Below are the code and all the weights of a small trained network. Each question names an input and a class and asks about switching units off, where a switched-off unit gives its printed mean instead of its output.

import numpy as np


def w(rows, s, z=0):
    codes = np.array(rows[::2]) - 128.0
    scale = np.full(codes.shape[1], s)
    scale[-1] = z or s
    return codes * scale


def f(y):
    return np.maximum(y, 0)


def log_softmax(a):
    a = a - a.max(-1, keepdims=True)
    return a - np.log(np.exp(a).sum(-1, keepdims=True))


def net(x, mask):
    res = np.array(x, float).reshape(1, 5) / 4 @ E
    y = f(res @ A[0][:, :-1].T + A[0][:, -1])
    res = res + np.where(mask, y, B[0][:, -1]) @ B[0][:, :-1]
    return log_softmax(res[-1] @ U[:, :-1].T + U[:, -1])


A, B = {}, {}
E = w([
[95,145,140,141,120,125,146],'x0',
[119,145,135,83,56,15,76],'x1',
[13,133,61,83,198,164,36],'x2',
[83,137,141,130,136,113,165],'x3',
[121,176,2,205,168,65,163],'x4',
],0.012)
A[0] = w([
[141,142,83,158,164,213,168,65],'N1',
[117,69,118,107,124,77,141,133],'N2',
[197,114,163,155,72,124,214,188],'N3',
[130,79,121,177,165,250,196,102],'N4',
[130,122,76,203,141,103,121,19],'N5',
[96,115,100,127,119,145,94,197],'N6',
[24,148,102,40,139,187,57,194],'N7',
[125,159,221,84,150,187,116,4],'N8',
[97,133,164,73,61,9,58,97],'N9',
[106,100,204,63,96,110,90,64],'N10',
[136,150,7,192,139,93,171,25],'N11',
[37,77,91,127,165,169,52,179],'N12',
[190,118,180,142,127,95,200,205],'N13',
[115,94,211,66,95,209,131,41],'N14',
[63,167,150,184,107,132,121,196],'N15',
[101,153,71,115,163,131,94,173],'N16',
[136,152,130,144,198,227,170,86],'N17',
[155,165,97,138,91,137,151,183],'N18',
[155,126,138,134,65,122,156,151],'N19',
[121,121,141,180,121,152,125,163],'N20',
[99,138,164,159,140,117,134,150],'N21',
[125,150,80,141,101,24,97,98],'N22',
],0.012,0.0022)
B[0] = w([
[96,135,119,50,105,168,126,202],'N1',
[138,147,120,104,133,145,110,156],'N2',
[174,174,188,149,151,33,95,241],'N3',
[120,174,86,26,48,161,93,231],'N4',
[101,69,111,173,142,134,167,187],'N5',
[147,114,176,120,119,101,117,167],'N6',
[188,170,195,148,165,53,111,242],'N7',
[83,82,93,182,155,168,175,187],'N8',
[127,180,76,7,72,189,111,253],'N9',
[70,75,84,179,126,179,161,208],'N10',
[75,28,124,219,172,174,173,243],'N11',
[191,171,159,169,118,58,116,227],'N12',
[187,169,174,152,154,79,80,222],'N13',
[69,36,93,197,167,149,184,214],'N14',
[173,103,123,117,135,133,100,160],'N15',
[148,141,177,170,140,92,139,193],'N16',
[118,163,84,42,83,159,106,211],'N17',
[110,117,162,159,146,98,144,167],'N18',
[145,163,154,134,154,92,118,185],'N19',
[138,134,107,112,120,123,114,152],'N20',
[160,126,112,122,118,141,102,143],'N21',
[90,127,88,58,88,207,127,212],'N22',
],0.016,0.017)
U = w([
[219,187,246,186,128,31,57,224],'0',
[110,162,81,2,3,206,75,11],'1',
[68,15,112,239,139,182,164,168],'2',
],0.009,0.00011)

Each question gives the input, the list of numbers given to net, and the class t.
The units are the neurons (one row each of A and B). Each row of codes is followed by its name. A weight is (code - 128) times the scale printed after its matrix; where a second scale follows, it is the last column's (A, B and U).
mask holds one flag per neuron, in row order. A switched-off neuron (its flag False) gives its mean, the last column of its row in B, instead of its output. The means were averaged over made-up inputs and are rounded, as every weight is.
A unit's drop is (log p(t) with every unit on - log p(t) with that unit switched off) / (log p(t) with every unit on - log p(t) with every unit switched off).
The circuit of an input: a set's keep is (log p(t) with only the set's units on - log p(t) with every unit switched off) / (log p(t) with every unit on - log p(t) with every unit switched off). Starting from the 12 units with the biggest drops (on a tie, the unit counted first), units are removed one at a time, each time the one whose removal leaves the highest keep (on an exact tie, the one counted first), for as long as the keep stays at least 0.8.
units of the circuit, in order: the units of the circuit, biggest drop first
unit that matters most: the unit with the biggest drop
top k neurons: the k neurons with the biggest drops, biggest first
drop of u: that unit's drop, to one decimal
input [-2,7,8,0,-7], class 0: unit that matters most => N7
input [-2,-6,4,5,-8], class 2: top 2 neurons => N14, N8
input [-2,4,-3,8,0], class 1: top 3 neurons => N7, N9, N12
input [-3,-7,-3,3,7], class 1: top 3 neurons => N4, N17, N1
input [1,6,-2,2,5], class 1: top 2 neurons => N9, N22
input [-3,-3,3,-1,-3], class 0: top 3 neurons => N9, N7, N11
input [-4,6,7,8,2], class 0: top 2 neurons => N7, N12
input [-5,-8,-6,2,2], class 1: top 2 neurons => N4, N17
input [6,-2,7,4,-7], class 0: top 3 neurons => N7, N12, N11
input [3,-8,8,6,-3], class 0: top 4 neurons => N7, N12, N9, N22
input [-5,-4,-6,-3,8], class 2: drop of N11 => 6.6
input [6,-4,-3,5,-7], class 2: drop of N14 => 1.0
input [8,8,-3,1,5], class 1: drop of N2 => 0.0
input [-3,-3,-3,1,7], class 2: units of the circuit, in order => N11
